(in the rows, 128 means zero)
Each row of numbers stands for one element and depends on some of the facts below. Use the named rows to name the rest.

How the elements are related:
bisom {ρ=550}
bofe {Ω=padigru, ρ=710, Θ=lodirul}
bostu {Ω=braklu, ρ=550, Θ=flotis,skaribos}
bovin {ρ=372, Θ=tiru}
bragrim {Ω=morak, ρ=550, Θ=dradri,fluska,mesul}
braklu {Ω=fenol, ρ=550}
brefi {Ω=gradride, ρ=550, Θ=dobe,vidril}
breful {Ω=brobik, ρ=550}
brepiflor {ρ=550}
breskur {Ω=peklun, ρ=550, Θ=pepil}
briser {Ω=fledro, ρ=550}
brobik {Ω=draklar, ρ=855, Θ=zustive,skaribos}
bropo {ρ=710, Θ=peklun,plitrakan}
dedo {Ω=zedrisku, ρ=550}
dimar {Ω=mafel, ρ=158}
dipam {Ω=durek, ρ=550, Θ=kiskim}
dobe {ρ=855, Θ=miful}
dradram {ρ=550, Θ=tumen,vidril}
dradri {Ω=vepul, ρ=158, Θ=floklus}
dragun {Ω=refugrar, ρ=550}
draklar {Ω=gele, ρ=158, Θ=vezogros,vunel}
dralak {Ω=trestel, ρ=550}
dreges {Ω=zufe, ρ=855}
dretra {Ω=flotis, ρ=372}
drile {Ω=vatralim, ρ=550}
drisogik {Ω=vunel, ρ=158}
drobol {Ω=briser, ρ=550, Θ=lesta}
drores {Ω=tabil, ρ=550, Θ=dradri}
drubirol {Ω=skagri, ρ=158}
druzel {Ω=zusumus, ρ=710}
durek {Ω=gredil, ρ=372}
falon {Ω=sefi, ρ=550, Θ=vepul,sanirer,tipam}
faskom {Ω=dedo, ρ=550}
feklol {ρ=550, Θ=pebeflim}
fenol {Ω=grefler, ρ=550, Θ=skotrun,sima}
fepus {ρ=550}
flabu {Ω=klotrimu, ρ=372, Θ=pepil}
fledro {Ω=zustive, ρ=855}
flibik {ρ=550}
flibunil {Ω=sozuk, ρ=855}
flifol {Ω=skesis, ρ=158}
flilel {ρ=550, Θ=dobe,sozuk}
flizim {Ω=troru, ρ=158, Θ=dobe,skotrun,vunel}
floklus {Ω=brepiflor, ρ=550, Θ=fluska}
flotis {Ω=faskom, ρ=158}
flugefen {Ω=gruge, ρ=158, Θ=sima}
fluska {Ω=flibunil, ρ=855, Θ=tumen}
fogofle {ρ=372, Θ=puplel,tumen,skagri}
gastes {ρ=372}
gaveler {Ω=sima, ρ=550}
gele {Ω=gritrin, ρ=550, Θ=dragun,feklol}
giklestu {ρ=550, Θ=klifidos}
gopum {Ω=klifidos, ρ=550, Θ=dragun}
gradride {ρ=550, Θ=troguvom,skotrun}
gragresti {Ω=zolotu, ρ=855, Θ=sozuk,zomem}
gredil {Ω=rubro, ρ=550}
grefler {Ω=drile, ρ=550, Θ=tiru}
grikli {Ω=fluska, ρ=372}
grinir {Ω=skikodul, ρ=158}
gririk {Ω=drores, ρ=550}
gritrin {Ω=skagra, ρ=550}
groste {Ω=bofe, ρ=855, Θ=tumen,bovin}
gruge {Ω=flibik, ρ=372}
gusken {Ω=tiru, ρ=550, Θ=flugefen}
kibro {ρ=550}
kilom {Ω=gririk, ρ=550}
kinok {Ω=miful, ρ=855}
kiskim {ρ=372, Θ=dedo}
klazal {Ω=brefi, ρ=372, Θ=gradride}
klaze {Ω=vezogros, ρ=710, Θ=dragun}
klifidos {ρ=550}
klotrimu {Ω=toklem, ρ=158, Θ=bovin,flizim,bostu}
klufu {Ω=zutra, ρ=550, Θ=fluska,tiru,klaze}
kuflar {Ω=klaze, ρ=550}
lemive {ρ=158, Θ=plitrakan,soklas,skagri}
lesta {Ω=dimar, ρ=158}
lidron {Ω=troguvom, ρ=855, Θ=gastes}
ligrul {Ω=lemive, ρ=158, Θ=tumen}
lodirul {Ω=veskis, ρ=372, Θ=sozuk}
lolum {Ω=dretra, ρ=550}
lorol {ρ=550, Θ=brefi,flilel}
losin {ρ=550, Θ=skosa,vezogros,lolum}
mafel {Ω=plarofli, ρ=550, Θ=puplel,viplo,bovin,falon,floklus}
mafluk {Ω=drubirol, ρ=550}
mesul {Ω=pabruk, ρ=855, Θ=fluska,sima}
miful {ρ=550}
morak {Ω=klazal, ρ=372}
moru {Ω=fepus, ρ=550}
nalem {Ω=mesul, ρ=550, Θ=puplel}
nupom {Ω=togus, ρ=710}
pabruk {Ω=lodirul, ρ=550}
padigru {Ω=zusar, ρ=550, Θ=kibro}
pebeflim {Ω=stuvel, ρ=550}
peklun {Ω=bragrim, ρ=550, Θ=dedo}
pepil {Ω=zigir, ρ=158}
pimus {ρ=372, Θ=zomem,gradride,skagri}
plarofli {Ω=zubuk, ρ=158, Θ=plitrakan}
plitrakan {ρ=158, Θ=tumen,dragun,klaze}
pobrun {Ω=poplito, ρ=158, Θ=tumen,miful,skagri}
poplito {Ω=suplu, ρ=372}
puplel {Ω=flizim, ρ=158, Θ=pebeflim}
rano {Ω=skesa, ρ=550}
refugrar {Ω=floklus, ρ=550, Θ=gopum}
rekliklo {ρ=158, Θ=morak,bovin}
roski {Ω=dreges, ρ=550}
rubro {Ω=gusken, ρ=550}
rupu {ρ=550, Θ=dobe,flizim}
sanirer {Ω=rano, ρ=710, Θ=tumen,drubirol}
sefi {Ω=druzel, ρ=550, Θ=kibro}
sima {ρ=550, Θ=troguvom}
skagra {Ω=lolum, ρ=550}
skagri {Ω=zomem, ρ=372}
skaribos {Ω=flugefen, ρ=550, Θ=gastes}
skatrebi {Ω=dralak, ρ=158, Θ=dobe,dedo}
skesa {Ω=trudrok, ρ=158, Θ=lidron}
skesis {Ω=drisogik, ρ=550}
skikodul {Ω=lorol, ρ=855}
skosa {Ω=bostu, ρ=158, Θ=fluska,skotrun,gopum,supim}
skotrun {Ω=lidron, ρ=710}
sobi {Ω=ligrul, ρ=372, Θ=drubirol}
soklas {ρ=550, Θ=gastes}
sozuk {ρ=550, Θ=dragun}
stifim {ρ=372, Θ=klaze}
stuvel {Ω=kuflar, ρ=550, Θ=sozuk}
supim {Ω=pepil, ρ=158, Θ=vezogros}
suplu {Ω=zetos, ρ=550, Θ=stifim}
tabil {ρ=372}
tepim {ρ=550, Θ=vidril}
tesin {Ω=drobol, ρ=372}
tipam {Ω=skotrun, ρ=550}
tiru {Ω=toskal, ρ=372, Θ=skotrun}
togus {Ω=sobi, ρ=550}
toklem {Ω=dipam, ρ=372}
toskal {Ω=gragresti, ρ=550}
trestel {Ω=skaribos, ρ=855}
troguvom {Ω=kinok, ρ=550}
troru {Ω=flifol, ρ=550}
trudrok {Ω=gaveler, ρ=550, Θ=vidril}
tumen {ρ=550}
vagril {Ω=dradri, ρ=550, Θ=brobik}
vatralim {ρ=550}
vepul {Ω=breskur, ρ=372, Θ=sozuk,dedo}
veskis {Ω=vibir, ρ=550}
vezogros {Ω=pobrun, ρ=550}
vibir {Ω=skatrebi, ρ=372}
vidril {ρ=550}
viplo {Ω=breful, ρ=550}
vitre {Ω=kilom, ρ=550}
vunel {Ω=stifim, ρ=710, Θ=skotrun,sima}
zedrisku {Ω=losin, ρ=710}
zetos {Ω=bisom, ρ=550}
zigir {Ω=grinir, ρ=372, Θ=dreges}
zinon {Ω=mafluk, ρ=550}
zolotu {ρ=855}
zomem {Ω=vitre, ρ=550, Θ=peklun}
zubuk {Ω=zinon, ρ=372}
zufe {Ω=viplo, ρ=372}
zusar {Ω=moru, ρ=550}
zustive {ρ=550, Θ=miful}
zusumus {Ω=flabu, ρ=158, Θ=skagri}
zutra {Ω=pebeflim, ρ=372}

Some elements and their rows:
plarofli: [136  94 149 122 139 113 157 189 216 112 151 111 176 152 119 155 124 145
 176 125 174  80 166 153 141 145 168  90 148 147 160 140  97 101 156  94
 124 138 139 116 144 127 190 109 143 132]
dralak: [118 151 131 122 103 177  56 117  80  87 119 111 100 152 113 178 198 183
 130 148 101 142 117 115 139  66 145 106 123 130 107 125  75 135  97 134
 100 135  83 130  62 113  67 229 110  72]
tiru: [174 149 152 141 156 156 178 106 128  96 112 158 173 167  67  91  92  36
  78 172 104 171 139 136 100 148 110  98  94 198 104 174 140 118 165  93
 136 192 135 134 159 134 116 111 156 161]
toskal: [182 130 124 122 114 133 119 102 130 117 113 113 123 121 119 116  73  88
  82 120  84 137 140 135  98 143 132 155 127 152 150 122 142 140 136 122
 151 137  77 139 129 128 126 165 129 145]
supim: [130 119 137 142 146 141 158 150 161 106 142 151 140 132  99 143 133 125
 144 152 137 138 149 143 128 128 126 113 116 138 139 140 114 109 131 129
 120 164 137 138 133 129 123 126 128 120]
gradride: [ 45 172 140 107 102 144 139 106  47 125 115 152  86 137 175  77 169 128
 134 157  98 128  96 108 124 163 134 104 119 143 115 156 183 144 133 127
 167 109 154 119 146 105 140  21 149 129]
miful: [ 60 140 141 122 111 128 119 116  90 139 128 118  81 111 198  88 136 139
 134 105  90 146  92  98 126 176 138 152 165 117 133 119 153 152 103 152
 167  63 147 112 122 128 115  58 136 119]
bostu: [144 121 108  94 128 146 109 118 131 105 126 126 129 101 116 155 111 137
 121 146 121  86 140 151 138 124 118 134 119 122 127 113 138 115 156 128
 113 162 108 128 110 116 134 136 110 121]
drile: [137 131 121 119 104 127 105 120 120 129 126 125 123 123 131 131 120 143
 119 116 111 115 129 124 124 120 147 141 131 131 141 122 134 142 125 134
 135 123 106 132 128 131 129 158 122 129]
floklus: [140 130 137 118 142 123 117 106 105 107 123 153 128 129 133 152 129 112
 159 147 140  90 122 146 107 133 124 116 124 141 111  95 148 129 133 122
 124 142 103 133 132 108 149 128 138 114]
mesul: [140 140 138 136 159 134 111 108  91 115 108 153 154 179 110 157 173 106
 134 166 144 113 111 121 144  92 116  95  93 139  73 129 111 127 137  93
  98 157 124 139 109 108 124 151 136 115]
gopum: [136 161 106  98  90 104 130 138 105 140 109  84  94 119 120 139 137 130
 148 121 171 134 159 160  92 100  89  82  99 117 144 156 148  98 128 115
 126 123  86 121 141  91 173 129 137 140]
klifidos: [ 57 144 138 122  93 120 122 116  83 139 117 112  76 121 189  96 144 141
 126 102  89 143  95  97 120 174 135 137 158 103 132 129 156 147 102 147
 177  70 134 116 133 132 121  52 142 134]
zedrisku: [152 119 117 154 134  99 129 124 126 178 118 144 136 132 133 129 133 137
  97 120 132 124 122 109 151 101 117 165 105  88 115 124 131 149 125 121
 113 125 136 144 149 135 123 144 119 151]
drobol: [148 132 113 108 128 135 108 115 127 124 127 128 129 116 125 141 117 133
 134 141 129 106 139 147 128 117 134 132 117 140 133 116 138 130 142 127
 118 146 109 132 118 113 138 152 121 120]
vepul: [147 130 114 128 164 156 145 155 170 153 154  99 156 115 105 103 121 123
 135 133 176 193 145 151 146 106  97 118 117 154 137 146  90 100 141 130
  81 133 176 106 100 120 111 153 117 101]
klufu: [144 141 125 111 127 123 121 115 105 115 121 138 123 131 121 148 132 119
 152 148 144  99 133 151 108 117 120 106 113 141 121 121 143 121 136 118
 118 147  97 133 128 102 152 141 134 122]
dipam: [217 146 132 112 150 155 140  76 134 102 107 107 121  97 117 100  16  21
  66 142  70 170 147 162  76 180  94 158 121 182 155 119 150 116 157 108
 158 158  64 133 123  98 132 134 142 146]
zolotu: [ 68 135 145 146 124 116 134 119  93 157 104 104 104 140 181  92 142 110
  96 100 102 163  85  77 141 172 108 136 146  90 103 140 136 146 102 120
 171  65 160 120 129 138 111  47 143 148]
mafluk: [150  90 133  83  94  98 101 174 206 138 139  88 185 160 162 133 106 179
 151  96 150  27 151 132 156 144 230 110 167 158 172 136 122 145 178  75
 134 105 126 110 143 130 229 131 141 146]

Name these rows:
No name comes twice in this set of rows, the named rows included.
[134 122 134 137 154 139 149 140 148 116 137 134 166 148  87 132 137 116
 135 142 152 139 133 134 137 113 114 104 121 141 103 147 103 110 142 120
 104 157 153 121 125 146 109 140 127 125]  klazal
[157 140 138 146 122 124 121 116 117 154 109 157 151 182 119 116 150 130
  80 153 113 120 125 108 155  92 155 132  86 140 113 157 127 155 147  85
 118 152 131 143 150 122 137 149 138 148]  skotrun
[151 149 110 113  71  98 119 139 119 146 109  82 102 126 111 139 129 142
 128 101 151 141 155 144  95  90 116 104 110 114 156 155 135 118 119 119
 132 117  79 130 138 109 160 168 129 150]  dragun
[ 51 122 158 147 119 117 158 149 121 137 126 112 122 146 157  90 152 129
 127  92 117 169  94  88 132 178 122 112 170 104 112 152 123 133 107 139
 162  73 184 103 143 169 100  40 148 148]  tabil
[172 107 156 166 198  85 122  98 113 121 115 155 156 164 137 175 132  68
 178 136 179  91 101 129 102 128 101 106 131 127  75  70 111 125 112 101
 108 123 109 139 123 113 156 147 152 119]  fluska
[180 119 152 153 164 149 174 126 173  84 128 133 134 123  93 130  66  49
 104 145  99 172 154 152  88 163 100 133 129 163 147 129 115 103 130 121
 148 169  98 138 132 125 115 129 142 140]  zusumus
[197 129 157 148 169 161 183 113 171  83 121 135 138 119  85 113  44  29
  83 158  80 189 160 160  84 182  91 137 119 177 150 139 122  99 140 110
 158 181  95 144 135 120 111 117 145 147]  klotrimu
[138 160 137 131 140 139 135 106  94 146 114 176 152 179 125 108 164 116
  99 185 124 113 120 118 158 101 138 113  68 156  97 162 145 148 162  75
 111 166 147 138 149  98 146 101 144 139]  vunel
[138  73 161 124 120  97 141 207 250 118 156 106 196 175 139 143 119 171
 167  99 159  56 164 129 155 156 227 102 177 158 178 149  88 129 160  84
 140 112 147 115 152 149 206 117 149 147]  drubirol
[ 41 127 160 147 141 133 179 150 120 107 135 128  88 114 156 120 152 122
 160 129 118 161 113 118 119 186  93 108 155  95 124 135 126 103  99 149
 167  99 162 114 134 133 112  15 148 124]  lemive
[134 108  89 175 132  74 169 141 150 183 155 194 158 104  75 115 124 141
 127 108 178 130 132 122 133  87 108 167  98  88 116 124 158 142 119 189
  99 157 182 155 191 199 103 167 101 164]  dretra
[137  98 105  98 143 149 120 125 145 108 110 107 157 108  92 183 110 123
  81 131 127  74 131 137 183 124  80 131 113  61  87 121 113  91 176 106
 104 173 130 133 105 140 118 108  95 145]  lidron
[168 135 120 111 131 140 120 104 127 116 123 123 127 112 121 131  87  98
 114 142 114 120 137 151 114 135 120 137 118 153 139 116 142 121 145 121
 129 152  94 133 121 107 139 149 126 129]  sefi

The same elements again, as new rows of numbers:
Named rows:
vepul: [115 126 109 125 123 154 117 120 133 124 127 151 161 139 179 123 147 127
 126 115 140 117 145 123 125 124 137 167 118 119 144 153 129 128 125 149
 141 126 118 125 150 120 125]
vunel: [115 138 136 126 124 121 154 120 117 126 137 161 127 115 132 124 121 130
 130 137 124 118 123 121 132 157 144 111 194 119 129 111 114 127 132 161
 137 127 120 138 127 185 125]
troguvom: [121 127 139 128 125 121 136 121 129 126 130 125 118 127 123 127 124 128
 127 115 124 119 122 124 127 125 122 118 126 119 124 117 122 127 129 125
 121 126 133 129 125 131 127]
briser: [121 126 138 129 126 123 130 125 136 128 128 114 117 126 125 125 128 128
 125 116 124 120 122 123 126 124 122 123 117 118 123 125 122 127 127 119
 121 126 131 127 126 119 127]
drisogik: [145 127 116 126 125 121 122 120 124 128 128 144 127 140 123 134 131 126
 127 113 135 125 120 124 126 125 121 127 119 124 123 124 149 126 127 117
 122 130 129 124 127 128 125]
dralak: [123 127 135 127 125 124 132 126 136 128 127 116 118 126 122 126 129 127
 125 114 124 118 121 123 127 126 120 120 118 118 123 121 120 126 126 120
 122 126 131 126 127 120 128]
gruge: [143 126 115 125 125 128 119 130 139 126 128 148 118 137 126 130 136 128
 127 114 132 120 121 122 127 124 122 120 114 120 124 124 137 127 127 118
 123 130 137 124 126 136 126]
sozuk: [112 125 107 125 125 131 131 126 119 125 126 127 165 123 190 139 149 127
 127 112 124 117 211 118 126 125 119 137 137 120 161 184 142 150 122 152
 125 127 133 147 126 107 148]
draklar: [123 126 113 150 124 118 114 117 119 127 133 129 156 115 119 123 128 127
 155 111 142 146 124 123 132 141 122 117 124 129 129 110 193 126 133 156
 132 127 118 126 127 117 123]
suplu: [115 127 136 128 127 128 126 129 121 126 127 117 119 117 125 124 124 127
 126 125 123 121 125 123 126 125 121 123 118 121 124 126 117 128 125 129
 121 126 128 130 126 114 127]
vezogros: [122 127 139 126 125 124 134 124 135 128 128 118 117 126 123 127 128 128
 126 114 123 118 122 122 126 125 120 120 119 120 124 122 120 126 128 120
 122 126 131 127 126 121 127]
ligrul: [127 127 115 128 129 119 116 131 120 135 127 140 137 117 124 123 121 126
 128 174 132 170 122 157 126 123 151 170 117 156 123 123 123 129 123 116
 152 136 140 126 124 142 125]
skikodul: [134 127 112 123 131 119 146 132 119 140 127 122 143 121 121 124 128 128
 126 141 129 135 123 131 132 126 122 122 169 117 128 128 120 125 136 119
 121 125 119 124 125 131 138]
skosa: [121 135 115 129 125 121 130 120 117 126 132 166 138 126 134 131 122 128
 137 135 131 133 122 122 126 146 144 117 157 147 124 123 141 132 124 120
 136 143 128 125 126 159 124]
fepus: [123 127 133 126 127 123 128 126 136 127 127 115 117 129 124 127 129 127
 124 114 124 120 122 124 127 125 120 119 116 118 124 119 119 126 128 120
 122 127 132 127 125 116 127]
gele: [115 125 115 148 130 118 115 119 120 126 126 103 146 114 124 124 134 128
 141 110 125 132 180 120 137 126 121 118 127 131 156 130 178 132 125 167
 124 127 130 145 126 108 124]
pobrun: [126 127 114 129 125 120 117 126 120 128 128 142 137 123 126 124 123 126
 126 167 134 160 123 158 126 123 147 173 112 147 123 119 120 127 123 117
 147 129 130 125 125 139 124]
sima: [115 142 146 127 125 124 141 120 117 125 134 146 118 125 126 125 121 128
 133 130 123 118 122 121 128 147 132 114 157 120 123 111 112 129 127 148
 134 128 128 137 126 153 126]
nalem: [116 127 148 126 125 128 126 127 124 125 127 110 122 114 121 124 122 127
 126 126 124 120 122 124 126 126 129 125 120 132 123 135 114 127 125 130
 124 125 122 128 126 125 126]
druzel: [198 124 154 123 122 150 172 145 128 141 129 103 137 111 124 141 125 127
 124 124 124 118 117 123 134 126 121 141 174 141 124 185 114 128 125 119
 135 123 124 124 122 171 136]

Rows to name:
No name comes twice in this set of rows, the named rows included.
[119 131 153 128 127 123 126 128 120 126 128 121 118 115 125 123 121 127
 126 143 124 126 122 123 127 126 138 118 120 130 124 117 113 130 125 127
 132 127 130 134 126 131 127]  bragrim
[129 139 114 127 125 125 131 120 118 125 132 171 132 136 142 134 121 127
 139 136 128 128 120 124 127 152 139 116 149 127 123 111 135 127 125 121
 135 145 125 125 127 157 125]  flugefen
[111 126 112 125 123 152 117 120 127 124 128 127 157 129 157 124 137 126
 127 120 129 117 155 126 125 124 132 156 127 118 136 141 113 127 124 179
 141 125 118 136 144 114 126]  flilel
[189 126 132 124 123 160 146 136 125 127 130 123 139 112 136 149 123 128
 125 125 127 118 117 122 126 127 136 152 131 163 124 179 134 137 124 119
 145 126 128 123 122 172 127]  flabu
[120 126 125 125 126 121 137 137 130 128 127 112 121 115 120 123 132 128
 124 113 125 120 121 124 132 125 121 118 130 120 130 132 114 126 131 121
 121 126 126 125 126 132 127]  nupom
[115 127 124 125 124 143 118 120 134 126 132 124 136 126 129 122 125 127
 126 143 126 120 126 152 125 124 139 154 118 117 123 116 110 126 125 156
 147 125 119 133 136 137 125]  brefi
[181 130 120 125 123 118 116 119 131 126 127 106 117 212 126 137 123 127
 140 109 127 178 163 143 133 123 120 119 128 137 155 110 142 124 156 120
 128 161 135 124 123 111 125]  flotis
[170 125 168 126 123 161 157 132 125 128 130 104 145 112 126 142 122 127
 123 134 123 118 117 133 126 125 136 170 160 158 123 189 115 136 124 128
 149 123 120 126 122 161 131]  falon
[117 126 112 124 124 150 117 121 138 125 130 147 144 138 150 124 138 127
 126 115 137 120 121 126 125 124 139 155 115 121 131 131 123 126 125 137
 139 127 118 124 145 133 125]  kiskim
[114 127 115 124 124 150 117 120 135 125 128 115 140 127 128 122 133 127
 126 125 127 117 133 138 125 125 132 161 118 119 126 128 112 126 125 163
 134 125 118 129 141 113 127]  peklun
[123 127 122 127 128 121 116 141 126 127 127 139 127 114 126 123 122 127
 126 154 130 150 122 137 127 124 152 155 113 154 127 124 120 132 124 118
 147 131 140 125 126 144 124]  fogofle

The same elements again, as new rows of numbers:
Known rows:
lesta: [123 102 173 190 151 130  92 188 102 146 106  93 126]
stifim: [120 143 127 105 103 122 125 114 155 125 149 154 146]
vitre: [107 153 121 100 117 118 124 110 118 129 124 124 132]
rekliklo: [109 116 127 154 126 108 123 108 132 175 145 169 152]
bovin: [119 120 125 149 123 112 126 107 141 158 127 157 154]
drobol: [131 124 125 137 115 119 136 112 133 147 129 140 129]
dedo: [129 171 146 102 169 173 140 176  84 110 150 125  45]
klifidos: [192 216  16  12 247 177 215 159 137  90 141 155  95]
flotis: [ 97 163 150 127 159 150 126 182  84 137 150 134  91]
tiru: [158 113 104 106 102 143 126 121 167 147  93 173 172]
vidril: [ 91 162 125 113 130 111 132 116 115 156 130 146 117]
gele: [142 125 126 127  98 111 135 102 143 141 143 139 131]
draklar: [145  90 123 138 120 121 118 114 159 131 122 127 166]
zetos: [142 164  96  83 163 146 149 137 121  98 129 128 109]
tepim: [131 114 123 143 118 118 146 104 130 147 138 147 120]
rubro: [105 152 110  96 104 128 124 128 115 167 116 169 120]
gopum: [232 167  65 122 246 159 200 164 148 112 149 131 104]
zedrisku: [ 75 191 153 123 161 152 150 179  71 172 160 154  76]
fepus: [108 169 114  67 114 136 140 131 113 115 126 141 117]
vibir: [ 91 151 137 125 135 115 110 141 125 137 128 135 135]

Rows to name:
No name comes twice in this set of rows, the named rows included.
[132  66 180 201  86 114  83 122 132 140 111  83 172]  skosa
[153 178 100  82 123 137 156 103 152 108 178 177 104]  sozuk
[ 70 167 134  81  70 109 119  98 115 152 125 164 124]  vatralim
[ 65 172 115  56 109 103 115 107 136 128 134 157 160]  tabil
[108 181 148 111 156 160 148 168  80 130 138 132  69]  faskom
[143  84 115 114 108 101  81 113 165  78  96  95 181]  dreges
[131 127 137 153 176 123 111 162 122 129 108 105 124]  grikli
[143  95 120 143 115  89  92 107 147 119  84  79 175]  roski
[125 151  95  38  87 149 113 148 154 119 113 202 129]  zolotu

